Below are the code and all the weights of a small trained network. Each question names an input and a class and asks about switching units off, where a switched-off unit gives its printed mean instead of its output.

import numpy as np


def w(rows, s, z=0):
    codes = np.array(rows[::2]) - 128.0
    scale = np.full(codes.shape[1], s)
    scale[-1] = z or s
    return codes * scale


def norm(h):
    return h / np.sqrt((h * h).mean(-1, keepdims=True) + 1e-5)


def f(y):
    return y / 2 * (1 + np.tanh(0.7978845608 * (y + 0.044715 * y**3)))


def log_softmax(a):
    a = a - a.max(-1, keepdims=True)
    return a - np.log(np.exp(a).sum(-1, keepdims=True))


def net(x, mask):
    res = np.array(x, float).reshape(1, 8) / 4 @ E
    u = 0
    for l in range(2):
        y = f(norm(res) @ A[l][:, :-1].T + A[l][:, -1])
        res = res + np.where(mask[u : u + 9], y, B[l][:, -1]) @ B[l][:, :-1]
        u += 9
    return log_softmax(norm(res)[-1] @ U[:, :-1].T + U[:, -1])


A, B = {}, {}
E = w([
[196,200,166,33,48,139,76,109,117,47,140,132],'x0',
[207,231,174,102,232,109,215,141,227,166,123,81],'x1',
[127,117,134,120,129,127,131,118,136,121,130,125],'x2',
[86,195,199,187,92,147,118,16,62,177,114,12],'x3',
[120,136,128,82,202,140,72,86,99,174,191,166],'x4',
[103,153,59,123,98,75,128,76,178,127,161,128],'x5',
[121,143,126,134,133,130,122,132,124,122,117,138],'x6',
[229,115,127,209,179,2,120,77,51,80,114,154],'x7',
],0.0017)
A[0] = w([
[84,50,119,230,195,174,198,167,119,200,120,136,76],'L0N0',
[47,124,115,89,58,166,167,184,161,144,173,117,48],'L0N1',
[196,185,152,15,66,124,48,141,115,77,97,108,93],'L0N2',
[140,148,133,90,106,160,122,143,122,105,116,112,3],'L0N3',
[145,102,156,212,11,114,224,186,193,51,39,86,102],'L0N4',
[162,101,236,96,172,192,140,212,30,161,66,147,83],'L0N5',
[62,187,56,143,93,44,102,63,233,120,187,144,118],'L0N6',
[78,166,101,76,106,229,138,168,132,168,136,91,85],'L0N7',
[145,120,143,48,223,143,28,54,90,253,215,212,94],'L0N8',
],0.0033,0.003)
B[0] = w([
[190,163,125,146,73,162,147,56,162,103,199,163,233],'L0N0',
[145,90,158,113,221,141,81,88,147,129,88,172,159],'L0N1',
[178,145,150,198,99,197,201,65,151,101,216,200,246],'L0N2',
[150,131,101,137,142,130,128,96,210,124,150,185,64],'L0N3',
[34,149,92,154,179,108,52,110,211,62,132,97,233],'L0N4',
[142,111,2,95,158,164,154,119,111,91,104,25,165],'L0N5',
[191,109,36,104,159,195,174,143,54,142,59,53,224],'L0N6',
[167,111,167,119,117,101,99,105,134,177,71,145,189],'L0N7',
[41,146,112,208,114,103,100,142,244,17,88,69,248],'L0N8',
],0.0047,0.0016)
A[1] = w([
[209,113,139,207,150,10,97,132,64,88,90,140,92],'L1N0',
[160,71,87,114,178,237,154,132,87,66,118,47,111],'L1N1',
[92,51,82,254,160,153,204,113,169,224,156,156,13],'L1N2',
[175,102,72,72,135,80,151,210,137,110,143,204,63],'L1N3',
[95,98,169,82,86,181,133,165,183,226,68,149,5],'L1N4',
[142,203,203,99,194,93,244,175,180,158,126,86,117],'L1N5',
[103,165,201,142,104,104,136,86,54,188,83,88,105],'L1N6',
[131,70,110,94,159,108,135,206,181,101,142,193,130],'L1N7',
[81,45,110,150,57,161,67,110,43,117,106,172,73],'L1N8',
],0.0039,0.002)
B[1] = w([
[105,141,175,16,162,223,82,73,224,207,47,157,201],'L1N0',
[158,212,60,111,145,132,206,93,114,191,60,87,204],'L1N1',
[216,204,173,97,53,209,154,99,132,15,179,184,181],'L1N2',
[84,156,215,167,87,164,166,125,74,213,135,57,158],'L1N3',
[182,173,197,91,188,90,88,27,129,160,61,173,142],'L1N4',
[118,3,72,127,108,102,65,190,54,87,158,208,251],'L1N5',
[78,174,190,133,91,80,185,187,130,182,170,117,175],'L1N6',
[78,202,194,174,79,63,138,79,75,179,146,43,191],'L1N7',
[197,86,91,105,188,79,149,219,133,113,154,156,202],'L1N8',
],0.0049,0.0025)
U = w([
[235,198,169,149,32,225,196,35,169,22,234,225,124],'0',
[133,135,220,22,210,140,29,23,211,207,10,194,16],'1',
[30,163,88,215,157,83,45,120,221,11,107,49,147],'2',
[39,215,230,186,37,41,211,151,34,219,186,31,16],'3',
[165,52,65,95,168,63,94,206,53,111,167,180,217],'4',
[202,189,2,84,161,190,222,97,87,146,41,23,2],'5',
],0.0072,0.003)

Each question gives the input, the list of numbers given to net, and the class t.
The units are the neurons (one row each of A and B). Each row of codes is followed by its name. A weight is (code - 128) times the scale printed after its matrix; where a second scale follows, it is the last column's (A, B and U).
mask holds one flag per neuron, layer by layer. A switched-off neuron (its flag False) gives its mean, the last column of its row in B, instead of its output. The means were averaged over made-up inputs and are rounded, as every weight is.
A unit's drop is (log p(t) with every unit on - log p(t) with that unit switched off) / (log p(t) with every unit on - log p(t) with every unit switched off).
The circuit of an input: a set's keep is (log p(t) with only the set's units on - log p(t) with every unit switched off) / (log p(t) with every unit on - log p(t) with every unit switched off). Starting from the 12 units with the biggest drops (on a tie, the unit counted first), units are removed one at a time, each time the one whose removal leaves the highest keep (on an exact tie, the one counted first), for as long as the keep stays at least 0.8.
units of the circuit, in order: the units of the circuit, biggest drop first
unit that matters most: the unit with the biggest drop
top k neurons: the k neurons with the biggest drops, biggest first
top k neurons in layer l: the k neurons of layer l with the biggest drops, biggest first
input [-8,-8,-5,8,-7,-1,-6,3], class 0: top 2 neurons in layer 1	[L1N2; L1N7]
input [5,-5,-8,5,7,-1,7,-4], class 2: units of the circuit, in order	[L0N8]
input [6,1,-1,-7,5,7,7,-6], class 3: units of the circuit, in order	[L1N7; L1N3]
input [3,-2,3,-7,7,5,-3,-3], class 2: top 2 neurons in layer 0	[L0N8; L0N1]
input [-8,2,4,8,1,5,-8,4], class 0: top 3 neurons	[L1N2; L0N0; L1N7]
input [-6,-1,1,-7,-3,8,-4,-7], class 5: top 3 neurons in layer 0	[L0N6; L0N2; L0N1]
input [5,-6,4,-6,-5,5,-7,-5], class 3: top 2 neurons in layer 1	[L1N7; L1N3]
input [2,-5,-6,-7,-2,4,1,5], class 3: top 2 neurons in layer 1	[L1N3; L1N7]
input [-7,-4,3,7,3,5,6,-8], class 1: top 2 neurons in layer 1	[L1N4; L1N7]
input [-6,8,4,-6,0,-6,-3,-2], class 4: top 4 neurons	[L1N5; L0N2; L0N6; L1N6]
input [4,-6,-6,1,-6,-8,-3,-2], class 5: top 3 neurons	[L0N5; L1N1; L0N8]
input [7,4,8,3,7,8,-5,3], class 5: top 4 neurons	[L0N6; L1N2; L0N0; L0N4]
input [-1,5,-1,2,4,-6,-4,-4], class 5: top 3 neurons	[L0N5; L1N1; L0N4]
input [-6,-8,0,1,0,7,-3,-6], class 4: units of the circuit, in order	[L1N8]
input [4,5,2,7,-2,3,2,-4], class 3: units of the circuit, in order	[L1N6; L0N0]
input [1,8,-3,6,-5,1,1,-4], class 4: top 3 neurons	[L1N5; L0N8; L1N7]
input [-2,4,-4,1,3,7,-6,-8], class 1: top 2 neurons	[L1N4; L0N7]
input [4,-7,5,2,2,6,3,6], class 4: top 2 neurons in layer 1	[L1N8; L1N4]
input [-8,3,-6,-3,6,-8,3,-7], class 0: top 2 neurons in layer 0	[L0N0; L0N6]
input [-2,1,-8,-8,8,6,-3,-2], class 2: units of the circuit, in order	[L0N8]
input [-7,4,-7,-7,4,-8,6,4], class 5: top 4 neurons in layer 0	[L0N5; L0N2; L0N3; L0N7]
input [6,-1,-5,7,-8,6,2,8], class 1: top 2 neurons	[L1N0; L0N8]
input [7,-8,-4,5,-4,4,3,-1], class 4: top 2 neurons in layer 0	[L0N0; L0N8]
input [-4,2,5,-4,-1,6,5,1], class 5: top 2 neurons in layer 0	[L0N6; L0N2]
input [2,6,5,-5,4,-7,-2,1], class 5: top 2 neurons in layer 1	[L1N1; L1N6]
input [3,-2,-2,5,-1,2,4,5], class 1: top 4 neurons	[L1N0; L1N7; L1N3; L0N0]
input [-5,-2,5,2,5,-3,-1,5], class 0: unit that matters most	L0N0
input [2,3,-4,-7,6,4,6,-3], class 3: top 3 neurons	[L1N7; L0N4; L1N3]
input [6,7,-8,2,4,-1,5,-3], class 4: top 2 neurons in layer 0	[L0N0; L0N4]
input [2,-2,-8,6,-3,-2,0,-7], class 1: top 2 neurons	[L1N4; L0N1]
